Below is a small trained network, with its code and all its weights. Each question gives an input and a target symbol and asks what happens when units are switched off, that is, made to give their printed mean instead of their output.

import numpy as np


def w(rows, s, z=0):
    codes = np.array(rows[::2]) - 128.0
    scale = np.full(codes.shape[1], s)
    scale[-1] = z or s
    return codes * scale


def f(y):
    return np.maximum(y, 0)


def softmax(a):
    e = np.exp(a - a.max(-1, keepdims=True))
    return e / e.sum(-1, keepdims=True)


def log_softmax(a):
    a = a - a.max(-1, keepdims=True)
    return a - np.log(np.exp(a).sum(-1, keepdims=True))


def net(x, mask):
    ids = ['ΔΘΛΣΩαβεζημξπτφψ'.index(c) for c in x.split()]
    T = len(ids)
    res = E[ids] + P[:T]
    u = 0
    for l in range(2):
        r = res
        for j in range(2):
            rows = slice(2 * j, 2 * j + 2)
            q, k, v = (r @ M[l][rows].T for M in (Q, K, V))
            z = softmax(np.where(np.tri(T) > 0, q @ k.T / 2**0.5, -1e9)) @ v
            o = O[l][rows]
            res = res + np.where(mask[u + j], z, o[:, -1]) @ o[:, :-1]
        u += 2
        y = f(res @ A[l][:, :-1].T + A[l][:, -1])
        res = res + np.where(mask[u : u + 12], y, B[l][:, -1]) @ B[l][:, :-1]
        u += 12
    return log_softmax(res[-1] @ U[:, :-1].T + U[:, -1])


Q, K, V, O, A, B = {}, {}, {}, {}, {}, {}
E = w([
[88,143,122,168,145],'Δ',
[94,71,119,158,64],'Θ',
[118,118,101,177,102],'Λ',
[109,120,111,166,118],'Σ',
[63,97,125,147,100],'Ω',
[74,126,124,189,141],'α',
[110,119,165,192,88],'β',
[100,119,122,122,143],'ε',
[91,61,168,159,80],'ζ',
[140,124,70,139,161],'η',
[122,147,147,113,149],'μ',
[111,193,106,106,7],'ξ',
[66,106,111,99,79],'π',
[190,205,143,210,114],'τ',
[143,184,180,115,189],'φ',
[120,229,91,133,159],'ψ',
],0.018)
P = w([
[59,15,193,110,128],'0',
[3,118,137,143,183],'1',
[104,91,93,179,124],'2',
[10,111,69,96,114],'3',
[69,150,80,154,147],'4',
[24,150,65,99,124],'5',
[43,175,87,121,153],'6',
[78,167,96,119,144],'7',
[69,175,87,96,146],'8',
[99,178,102,86,161],'9',
[75,198,102,90,165],'10',
[46,199,118,94,194],'11',
],0.0049)
Q[0] = w([
[96,239,108,93,180],'0.h1',
[42,207,58,174,91],'0.h1',
[223,78,231,100,188],'0.h2',
[187,121,255,66,130],'0.h2',
],0.0068)
K[0] = w([
[97,186,90,56,93],'0.h1',
[200,250,126,81,145],'0.h1',
[126,2,172,185,166],'0.h2',
[150,28,89,212,217],'0.h2',
],0.0069)
V[0] = w([
[106,152,92,94,109],'0.h1',
[108,1,158,124,124],'0.h1',
[137,78,160,144,221],'0.h2',
[150,222,128,161,103],'0.h2',
],0.0083)
O[0] = w([
[215,117,2,66,114,235],'0.h1',
[2,222,99,62,168,2],'0.h1',
[114,161,99,210,160,5],'0.h2',
[192,3,215,131,153,167],'0.h2',
],0.0075,0.00085)
A[0] = w([
[86,38,89,89,120,148],'0.n1',
[154,117,97,122,254,171],'0.n2',
[171,121,128,118,202,114],'0.n3',
[111,160,208,55,212,148],'0.n4',
[83,59,160,119,187,114],'0.n5',
[92,121,242,183,111,172],'0.n6',
[121,14,28,217,105,231],'0.n7',
[198,184,152,145,122,110],'0.n8',
[181,188,194,78,177,187],'0.n9',
[164,110,107,199,94,253],'0.n10',
[204,123,5,143,160,204],'0.n11',
[163,161,145,62,187,223],'0.n12',
],0.0064,0.0026)
B[0] = w([
[201,173,224,180,214,178],'0.n1',
[112,127,142,73,180,190],'0.n2',
[170,131,49,68,179,150],'0.n3',
[132,189,223,68,106,147],'0.n4',
[170,184,191,255,109,152],'0.n5',
[25,89,97,93,188,174],'0.n6',
[105,145,164,194,219,255],'0.n7',
[166,190,207,193,150,141],'0.n8',
[214,151,228,62,123,149],'0.n9',
[82,60,115,104,176,192],'0.n10',
[66,84,174,128,207,209],'0.n11',
[178,118,153,3,182,159],'0.n12',
],0.0056,0.0068)
Q[1] = w([
[136,104,165,72,142],'1.h1',
[177,163,128,77,100],'1.h1',
[161,132,185,95,237],'1.h2',
[2,119,210,133,198],'1.h2',
],0.0071)
K[1] = w([
[184,159,112,160,196],'1.h1',
[46,105,106,23,148],'1.h1',
[180,146,131,105,37],'1.h2',
[255,100,76,59,110],'1.h2',
],0.0057)
V[1] = w([
[211,146,68,61,166],'1.h1',
[125,242,164,51,168],'1.h1',
[59,31,7,236,66],'1.h2',
[153,243,178,253,3],'1.h2',
],0.0047)
O[1] = w([
[192,113,176,109,159,54],'1.h1',
[250,1,181,131,48,158],'1.h1',
[59,116,223,46,186,28],'1.h2',
[131,238,249,196,56,2],'1.h2',
],0.0069,0.0053)
A[1] = w([
[217,81,163,60,93,250],'1.n1',
[194,164,162,47,46,193],'1.n2',
[150,66,163,125,141,204],'1.n3',
[113,99,86,154,230,218],'1.n4',
[125,87,109,198,78,177],'1.n5',
[127,127,95,169,109,75],'1.n6',
[90,254,150,174,88,183],'1.n7',
[173,149,231,144,120,163],'1.n8',
[22,144,26,107,150,191],'1.n9',
[127,182,160,173,164,179],'1.n10',
[36,130,247,92,27,222],'1.n11',
[85,109,62,99,64,93],'1.n12',
],0.0069,0.0022)
B[1] = w([
[92,93,96,145,253,157],'1.n1',
[158,145,89,239,112,145],'1.n2',
[100,189,100,159,162,156],'1.n3',
[53,63,220,119,126,248],'1.n4',
[181,82,103,162,157,154],'1.n5',
[233,145,69,77,106,139],'1.n6',
[201,212,221,215,46,142],'1.n7',
[97,98,11,153,109,144],'1.n8',
[133,137,56,37,7,234],'1.n9',
[84,154,158,208,148,145],'1.n10',
[248,171,55,146,25,149],'1.n11',
[226,82,111,85,119,141],'1.n12',
],0.0051,0.014)
U = w([
[115,148,156,110,117,54],'Δ',
[96,161,108,132,80,143],'Θ',
[108,137,72,51,93,173],'Λ',
[161,106,155,112,112,25],'Σ',
[229,98,37,183,117,139],'Ω',
[120,188,106,99,91,111],'α',
[118,144,150,108,120,30],'β',
[128,127,149,96,104,105],'ε',
[120,151,143,123,138,37],'ζ',
[80,160,129,152,91,117],'η',
[165,61,211,132,210,120],'μ',
[130,134,113,99,127,178],'ξ',
[100,134,254,214,162,252],'π',
[21,218,102,189,142,122],'τ',
[33,66,36,72,142,148],'φ',
[134,148,128,104,106,19],'ψ',
],0.0074,0.0032)

Each question gives the input, a string of symbols that net reads in full, and the target symbol t.
The units are the heads (2 rows each of Q, K, V and O) and the neurons (one row each of A and B). Each row of codes is followed by its name. A weight is (code - 128) times the scale printed after its matrix; where a second scale follows, it is the last column's (O, A, B and U).
mask holds one flag per unit, layer by layer, with each layer's heads first. A switched-off unit (its flag False) gives its mean, the last column of its rows in O or B, instead of its output. The means were averaged over made-up inputs and are rounded, as every weight is.
A unit's drop is (log p(t) with every unit on - log p(t) with that unit switched off) / (log p(t) with every unit on - log p(t) with every unit switched off).
The circuit of an input: a set's keep is (log p(t) with only the set's units on - log p(t) with every unit switched off) / (log p(t) with every unit on - log p(t) with every unit switched off). Starting from the 12 units with the biggest drops (on a tie, the unit counted first), units are removed one at a time, each time the one whose removal leaves the highest keep (on an exact tie, the one counted first), for as long as the keep stays at least 0.8.
circuit, biggest first: the units of the circuit, biggest drop first
most important unit: the unit with the biggest drop
top k neurons: the k neurons with the biggest drops, biggest first
top k neurons in layer l: the k neurons of layer l with the biggest drops, biggest first
which heads matter: for each layer, one digit per head in row order, 1 if its drop is at least 0.15 and else 0, layers parted by /
input ξ η η φ η Ω η φ Θ, target μ: circuit, biggest first -> (0.h2, 1.n9, 0.n1)
input η ε η τ Ω φ ψ η, target μ: which heads matter -> 11 / 00
input η β ξ η α α η α Ω Ω α, target π: most important unit -> 0.h2
input Ω Λ Λ φ β η η η ξ Δ ψ, target Ω: which heads matter -> 01 / 01
input Ω α β η Ω η φ μ, target Ω: top 4 neurons -> (1.n4, 0.n9, 0.n4, 0.n12)
input β α φ τ, target Ω: circuit, biggest first -> (1.h2, 1.n4, 0.h1, 1.n8)
input φ η α φ Δ, target Ω: which heads matter -> 00 / 01
input ζ η Σ η φ β φ α ψ ξ, target Ω: which heads matter -> 00 / 00
input φ Λ α ζ ψ ψ α α, target μ: circuit, biggest first -> (0.h1, 0.h2)
input Λ α α, target τ: which heads matter -> 00 / 11
input η α ε Ω φ α, target Ω: top 2 neurons -> (0.n9, 0.n12)
input φ η ζ, target Ω: circuit, biggest first -> (1.h2, 0.n9, 0.n7, 0.n12)
input Ω φ η α ζ η Θ α η φ τ, target Ω: top 2 neurons -> (0.n9, 1.n4)
input β π Ω η β φ φ ξ ε Ω η Λ, target μ: circuit, biggest first -> (0.h2, 1.n9)
input β Θ τ Ω β η Ω ζ τ Ω, target π: circuit, biggest first -> (1.h2, 1.n9, 0.h1)
input ψ Σ Λ η φ, target Ω: top 2 neurons -> (0.n9, 0.n7)
input Ω τ τ τ Λ τ, target π: circuit, biggest first -> (0.h1, 1.h2)
input β ζ η τ ζ, target π: circuit, biggest first -> (1.h2, 1.n9)
input β τ η Σ ε π Ω Ω π η ε φ, target Ω: top 2 neurons in layer 1 -> (1.n2, 1.n4)
input α Ω ψ Δ, target μ: circuit, biggest first -> (0.h1, 0.h2, 1.n9)
input η η φ α η φ α α, target Ω: top neuron -> (0.n9)
input φ Δ α η τ α φ ζ, target Ω: top 2 neurons -> (0.n9, 0.n12)
input ζ α β Λ η β Ω Ω β φ Ω Θ, target Ω: top 3 neurons -> (0.n9, 0.n12, 0.n7)
input η φ μ, target Ω: which heads matter -> 00 / 11
input ζ ζ φ ζ η η η ζ Λ η τ, target π: which heads matter -> 01 / 01
input η φ ψ Λ, target μ: circuit, biggest first -> (0.h2, 0.h1, 1.n9)
input η τ ζ, target π: circuit, biggest first -> (0.n7, 1.n9)
